The rows lie along a hidden order. The number after each row says roughly how far along it the row is, from 0 to 12. A new part has a new order.
[  4   0  -8   0  -1  -4 -11  13  -3   9   4   1   0   3  -9  10   6  10
  15  -9 -10 -16   1  -6   1  -6  -3   3  -1  -6 -17   6  -1   2  -2  -3
 -13  -8   6 -12  -4   6   1  60   0   1   1  13   2  -2   0   8   2  -4
  -4]  8
[ 11  -5  -5  -2  -1  12   8   6  -5  16   1  -4  15  -6 -14   7   4   6
  17 -12  -6 -14  -2  -5   1  -5  -3  -5  -3  -6 -26   3   5  -2  -3  -4
 -11  -5  -8 -18  -4   6   3  48  -3   6   0   8   2   1   1  10  -7  -3
   6]  0
[ -1  -1   5  -1  -2   2  27 -21   2  -5  -7 -15 -18  -7  14  -7  -3 -18
  -4  -2   1   6   5   1   4  -1   0 -14  -3   1  -9  -8  -7  -2  -4  11
  -6   1   1  23   2   6  -2 -20  -2   2   1 -11   0  -7   0 -13  -1   1
  29]  3
[  2   8  -2   3   0  -3   6  -8   4  -3  -3 -10 -22   4   9  -6   0  -6
   3   1  -2 -13  -1   0   0   0   0   6   0   1   6  -2  -4   0  -3  -7
  -6 -13   8  17   3  -4  -1  -5  -1   2   1  -3   1 -13  -2  -4   4  -1
   6]  9
[  6  -8   8  -3  -1   4  39 -16  -1  -8  -3 -10   8 -11   8  -5  -2 -19
  -3  -5   5  11   2  -1   7  -1   2 -16   0   1 -19  -6   2  -5   3   8
  -9  15 -13  56   3   9  -3 -14  -2   5   0  -8  -4  -1   3  -6  -2  -2
  48]  0
[ 11  14 -10   4   1 -10   6   8  -7  10  12  -9  -3  14 -11   2   5   9
  15  -5   1 -18 -10  -5  -3  -6   2  18   6   1 -14   6   1   0  -2 -17
 -19 -13   2   8   1   4  -5  63  -2   4   3   9   5 -16  -2  10   7 -10
  -2]  10
[ 11  26 -10   6   3 -13 -10   5   1  -5   2  -8  -9  15  -3  -3   5   7
  17  -2   0 -24 -10  -4  -3  -2   1  30   6  -1  -9   3   4  -3  -5 -27
  -7 -17   7   2   1  -9  -3  32  -5   0   2  13   4 -21  -1  10   4  -6
 -10]  12
[ 12  14  -4   1   1 -20  24   4  -4 -10  14  -3  23   7  -4   6   2  -4
  -8  -2   5  -8  -3  -5  -7  -5   2  14   2  -1 -17   5   0  -5  -1 -10
 -19   6 -11  20  -1  13  -8  49  -3   6   3   4   7  -2   0  18  15  -7
 -14]  7
[  5  -4   9  -1   4  -1  35  -9  -3  -7  11 -11  31  -4  -1  -7  -1 -17
 -17  -3  10  23  -4  -2  -2   0   3   4   3   3 -10  -2   6  -9   4   2
  -5  26 -22  13   3  13  -5  -8  -5  10   1  -7  -3   3   2   4   3  -5
  19]  2
[  7 -11   6  -3  -1   3  36  -7  -3   6   5  -9  15  -7  -5   2   1  -4
  -1  -3   1  -4   0  -2   3  -5   0 -10  -9   2 -28  -1   0  -3  -3   6
 -12   4 -12  13  -3  18   0  13  -1  10  -1  -8  -1   4  -2  -1  -2  -5
  20]  2
[ -3  -2   8  -3  -1   4  22 -21   4  -4  -8 -14 -13  -7  14  -6  -3 -18
  -9  -1   2   9   7   2   0   1  -1 -13  -1   1  -4  -8  -6  -2  -3   8
  -4   1   0  17   2   5  -2 -27  -2   4  -1 -13  -2  -6   0 -13  -1   2
  31]  3
[ -1  -5   3  -1   0   6   7   2   1   8  10  -4  40  -8  -3   3  -3  -9
 -13  -1   0  21   8  -1 -19  -1   0  -9 -11  -1 -17  -2   3  -3  -4   6
   9  13 -13  -6  -4   6   3  -5  -7   5   0  -7   0   7   0   4  -4   3
 -17]  3
[ 10 -11   0  -2  -1  11  13   4  -4  14  -1  -5   4  -8 -13   5   3   6
  16 -11  -9 -16  -2  -4   9  -3  -4 -10  -3  -5 -21   2   2  -2  -2   4
 -11  -1  -3 -12  -4   6   3  36   0   6  -2   2   1   1   0   1  -9  -4
  22]  1
